Here is a tiny trained network, its code and every weight. The questions are about switching its units off for an input and a target symbol, where a switched-off unit gives its printed mean instead of its output.

import numpy as np


def w(rows, s, z=0):
    codes = np.array(rows[::2]) - 128.0
    scale = np.full(codes.shape[1], s)
    scale[-1] = z or s
    return codes * scale


def norm(h):
    return h / np.sqrt((h * h).mean(-1, keepdims=True) + 1e-5)


def f(y):
    return y / 2 * (1 + np.tanh(0.7978845608 * (y + 0.044715 * y**3)))


def softmax(a):
    e = np.exp(a - a.max(-1, keepdims=True))
    return e / e.sum(-1, keepdims=True)


def log_softmax(a):
    a = a - a.max(-1, keepdims=True)
    return a - np.log(np.exp(a).sum(-1, keepdims=True))


def net(x, mask):
    ids = ['βγδεζθξπσψω'.index(c) for c in x.split()]
    T = len(ids)
    res = E[ids] + P[:T]
    q, k, v = (norm(res) @ M[0].T for M in (Q, K, V))
    z = softmax(np.where(np.tri(T) > 0, q @ k.T / 2**0.5, -1e9)) @ v
    res = res + np.where(mask[0], z, O[0][:, -1]) @ O[0][:, :-1]
    y = f(norm(res) @ A[0][:, :-1].T + A[0][:, -1])
    res = res + np.where(mask[1:9], y, B[0][:, -1]) @ B[0][:, :-1]
    return log_softmax(norm(res)[-1] @ U[:, :-1].T + U[:, -1])


Q, K, V, O, A, B = {}, {}, {}, {}, {}, {}
E = w([
[149,145,206,127,253,182,74],'β',
[87,185,114,128,210,64,46],'γ',
[61,228,25,152,156,8,150],'δ',
[147,129,113,48,188,216,74],'ε',
[180,150,124,171,136,208,203],'ζ',
[141,231,147,188,136,47,125],'θ',
[134,213,90,158,110,62,163],'ξ',
[175,187,92,190,82,187,242],'π',
[184,136,148,61,152,232,58],'σ',
[145,184,176,166,202,101,102],'ψ',
[216,196,88,120,39,211,244],'ω',
],0.0039)
P = w([
[181,106,84,173,141,83,103],'0',
[62,190,172,150,79,172,119],'1',
[161,137,75,199,158,93,62],'2',
[40,85,191,143,72,110,142],'3',
[203,209,90,104,212,57,166],'4',
[73,86,186,204,189,253,160],'5',
[182,155,69,172,153,80,97],'6',
],0.0069)
Q[0] = w([
[161,192,53,168,86,131,43],'H0',
[121,202,172,24,166,122,252],'H0',
],0.013)
K[0] = w([
[105,49,147,93,86,114,125],'H0',
[100,253,92,152,131,213,103],'H0',
],0.017)
V[0] = w([
[238,115,246,96,101,182,101],'H0',
[71,138,158,184,233,154,74],'H0',
],0.012)
O[0] = w([
[221,59,238,209,18,107,2,3],'H0',
[23,44,62,173,132,198,119,249],'H0',
],0.0059,0.004)
A[0] = w([
[52,169,147,75,142,150,178,184],'N0',
[119,127,169,150,95,150,191,254],'N1',
[103,143,75,131,167,162,153,130],'N2',
[95,196,130,141,131,139,144,150],'N3',
[111,215,169,77,153,155,138,164],'N4',
[5,104,159,134,76,160,126,182],'N5',
[151,134,86,141,164,119,107,123],'N6',
[92,114,125,176,110,141,92,126],'N7',
],0.016,0.0047)
B[0] = w([
[113,189,197,110,106,202,28,248],'N0',
[50,133,137,138,209,153,64,177],'N1',
[191,84,123,108,152,7,151,243],'N2',
[131,34,175,145,97,192,121,191],'N3',
[63,113,82,155,56,98,173,189],'N4',
[40,198,213,225,98,162,111,235],'N5',
[158,151,131,134,162,228,170,167],'N6',
[102,110,78,76,108,107,102,176],'N7',
],0.013)
U = w([
[34,155,154,167,47,173,90,186],'β',
[97,133,221,136,229,124,75,2],'γ',
[49,136,102,23,187,133,176,119],'δ',
[113,95,13,92,125,202,83,81],'ε',
[186,200,118,143,189,226,153,126],'ζ',
[192,46,182,106,179,119,143,193],'θ',
[135,91,195,49,23,129,178,70],'ξ',
[98,120,90,167,77,153,255,157],'π',
[179,83,98,124,71,96,28,25],'σ',
[94,106,88,189,191,39,163,126],'ψ',
[182,241,143,132,92,58,146,159],'ω',
],0.0073,0.0012)

Each question gives the input, a string of symbols that net reads in full, and the target symbol t.
The units are the heads (2 rows each of Q, K, V and O) and the neurons (one row each of A and B). Each row of codes is followed by its name. A weight is (code - 128) times the scale printed after its matrix; where a second scale follows, it is the last column's (O, A, B and U).
mask holds one flag per unit, heads first, then neurons. A switched-off unit (its flag False) gives its mean, the last column of its rows in O or B, instead of its output. The means were averaged over made-up inputs and are rounded, as every weight is.
A unit's drop is (log p(t) with every unit on - log p(t) with that unit switched off) / (log p(t) with every unit on - log p(t) with every unit switched off).
The circuit of an input: a set's keep is (log p(t) with only the set's units on - log p(t) with every unit switched off) / (log p(t) with every unit on - log p(t) with every unit switched off). Starting from all 9 units, units are removed one at a time, each time the one whose removal leaves the highest keep (on an exact tie, the one counted first), for as long as the keep stays at least 0.8.
units of the circuit, in order: the units of the circuit, biggest drop first
most important unit: the unit with the biggest drop
top k neurons: the k neurons with the biggest drops, biggest first
input ζ ε δ γ ζ, target ε: top 3 neurons : (N5, N2, N0)
input σ ψ ζ ε ξ, target ψ: units of the circuit, in order : (H0, N0, N2)
input θ ξ ψ ε ω, target ξ: most important unit : N5
input γ ζ γ γ δ π π, target γ: units of the circuit, in order : (H0, N2, N0, N4)
input γ ψ ξ, target γ: top 3 neurons : (N2, N0, N4)
input ψ π β, target ψ: units of the circuit, in order : (N0, N2)
input β ξ ζ ε θ, target ξ: top 2 neurons : (N5, N4)
input ξ ε ξ, target ξ: top 3 neurons : (N5, N3, N4)
input θ π σ σ ψ ζ β, target σ: units of the circuit, in order : (H0, N5)
input π ω σ ω, target γ: units of the circuit, in order : (N1, H0, N4)
input θ ζ δ θ θ, target ζ: top 3 neurons : (N2, N5, N4)
input ξ γ ξ ξ ω, target γ: units of the circuit, in order : (H0, N2, N0, N4)
input δ π π, target δ: units of the circuit, in order : (H0, N5)
input ε ε ε σ ψ ε ψ, target σ: units of the circuit, in order : (H0, N5)
input δ δ π θ δ ζ σ, target θ: most important unit : N2
input θ ω π, target θ: top 2 neurons : (N2, N5)
input ε ψ ω π β θ ζ, target π: top 2 neurons : (N0, N4)
input π ψ γ ε ε, target ψ: top 2 neurons : (N0, N3)
input δ β γ ζ δ π ω, target ζ: top 4 neurons : (N2, N5, N4, N0)
input ξ π ω, target ξ: most important unit : H0
input ξ ε θ γ ξ δ σ, target γ: top 2 neurons : (N2, N0)
input γ ψ δ, target γ: top 3 neurons : (N2, N0, N4)
input ξ σ σ δ θ ψ θ, target δ: top 3 neurons : (N5, N2, N0)
